Here is a tiny trained network, its code and every weight. The questions are about switching its units off for an input and a class, where a switched-off unit gives its printed mean instead of its output.

import numpy as np


def w(rows, s, z=0):
    codes = np.array(rows[::2]) - 128.0
    scale = np.full(codes.shape[1], s)
    scale[-1] = z or s
    return codes * scale


def f(y):
    return np.maximum(y, 0)


def log_softmax(a):
    a = a - a.max(-1, keepdims=True)
    return a - np.log(np.exp(a).sum(-1, keepdims=True))


def net(x, mask):
    res = np.array(x, float).reshape(1, 3) / 4 @ E
    y = f(res @ A[0][:, :-1].T + A[0][:, -1])
    res = res + np.where(mask, y, B[0][:, -1]) @ B[0][:, :-1]
    return log_softmax(res[-1] @ U[:, :-1].T + U[:, -1])


A, B = {}, {}
E = w([
[127,108,127,110,9,125,102,173,74,132,141,138],'x0',
[142,2,124,145,138,65,180,144,121,130,131,104],'x1',
[219,114,203,60,162,184,138,172,74,136,130,125],'x2',
],0.0097)
A[0] = w([
[106,153,122,124,104,144,106,97,154,116,114,137,194],'neuron 0',
[180,87,151,62,120,192,131,180,42,126,130,128,48],'neuron 1',
[106,177,123,130,24,152,97,145,102,130,130,126,184],'neuron 2',
[131,133,124,110,150,154,110,142,110,130,145,144,111],'neuron 3',
[161,115,153,95,248,195,151,136,96,121,124,120,117],'neuron 4',
[132,39,124,145,249,75,158,126,154,126,130,122,125],'neuron 5',
[142,175,140,105,125,200,111,145,101,115,131,131,131],'neuron 6',
[84,151,113,161,171,99,135,102,181,129,133,129,250],'neuron 7',
[114,217,120,129,214,157,110,109,155,141,130,140,252],'neuron 8',
[119,16,126,127,80,76,143,149,92,135,127,131,46],'neuron 9',
],0.016,0.0035)
B[0] = w([
[115,139,131,140,161,155,118,158,112,121,165,152,184],'neuron 0',
[118,97,139,143,160,250,157,93,122,155,109,127,247],'neuron 1',
[79,186,120,119,112,129,43,132,100,145,172,165,221],'neuron 2',
[150,120,136,123,102,115,142,111,128,136,107,109,155],'neuron 3',
[203,154,117,83,137,73,115,195,144,150,168,140,241],'neuron 4',
[66,143,126,111,163,99,188,95,100,200,115,160,228],'neuron 5',
[137,147,126,114,68,125,143,87,139,142,65,111,199],'neuron 6',
[77,102,138,177,137,127,140,95,117,78,119,110,220],'neuron 7',
[180,126,140,136,152,191,131,150,152,58,114,92,250],'neuron 8',
[176,44,122,165,116,105,106,157,153,73,153,99,211],'neuron 9',
],0.023,0.016)
U = w([
[141,70,173,200,197,231,147,128,154,49,127,47,127],'0',
[24,137,126,145,142,46,182,6,100,157,52,137,136],'1',
[50,229,87,104,94,75,64,149,84,131,179,209,220],'2',
[151,64,69,176,37,27,72,187,173,37,182,81,217],'3',
[236,166,134,62,119,105,135,228,231,99,104,65,103],'4',
[142,130,111,48,159,83,159,169,91,249,172,217,93],'5',
[100,162,150,87,49,187,114,1,83,222,43,145,2],'6',
],0.0052,0.00098)

Each question gives the input, the list of numbers given to net, and the class t.
The units are the neurons (one row each of A and B). Each row of codes is followed by its name. A weight is (code - 128) times the scale printed after its matrix; where a second scale follows, it is the last column's (A, B and U).
mask holds one flag per neuron, in row order. A switched-off neuron (its flag False) gives its mean, the last column of its row in B, instead of its output. The means were averaged over made-up inputs and are rounded, as every weight is.
A unit's drop is (log p(t) with every unit on - log p(t) with that unit switched off) / (log p(t) with every unit on - log p(t) with every unit switched off).
The circuit of an input: a set's keep is (log p(t) with only the set's units on - log p(t) with every unit switched off) / (log p(t) with every unit on - log p(t) with every unit switched off). Starting from all 10 units, units are removed one at a time, each time the one whose removal leaves the highest keep (on an exact tie, the one counted first), for as long as the keep stays at least 0.8.
circuit, biggest first: the units of the circuit, biggest drop first
unit that matters most: the unit with the biggest drop
top k neurons: the k neurons with the biggest drops, biggest first
drop of u: that unit's drop, to one decimal
input [1,-7,-5], class 2: circuit, biggest first	(neuron 2)
input [-8,3,4], class 5: circuit, biggest first	(neuron 5; neuron 4)
input [0,2,3], class 5: top 2 neurons	(neuron 8; neuron 7)
input [2,3,0], class 3: top 2 neurons	(neuron 1; neuron 8)
input [1,5,-6], class 3: top 2 neurons	(neuron 9; neuron 1)
input [0,-1,2], class 4: top 2 neurons	(neuron 5; neuron 7)
input [6,-1,0], class 2: top 2 neurons	(neuron 2; neuron 8)
input [1,6,-3], class 3: top 2 neurons	(neuron 9; neuron 1)
input [7,0,3], class 6: circuit, biggest first	(neuron 8; neuron 1)
input [-7,-8,2], class 4: top 2 neurons	(neuron 4; neuron 1)
input [0,-2,6], class 4: top 4 neurons	(neuron 4; neuron 5; neuron 7; neuron 2)
input [-1,6,7], class 5: top 2 neurons	(neuron 4; neuron 5)
input [0,-8,7], class 4: top 2 neurons	(neuron 4; neuron 8)
input [2,8,-1], class 3: unit that matters most	neuron 9
input [-1,1,-7], class 1: top 2 neurons	(neuron 8; neuron 1)
input [-8,0,3], class 4: top 2 neurons	(neuron 8; neuron 4)
input [0,3,7], class 5: top 2 neurons	(neuron 4; neuron 8)
input [-1,-5,2], class 4: top 2 neurons	(neuron 1; neuron 7)
input [-6,8,8], class 5: drop of neuron 5	0.2
input [6,-1,-7], class 2: drop of neuron 2	0.7
input [4,-8,6], class 6: drop of neuron 0	0.0
input [5,0,-4], class 2: circuit, biggest first	(neuron 2)
input [4,8,-7], class 3: drop of neuron 9	2.9
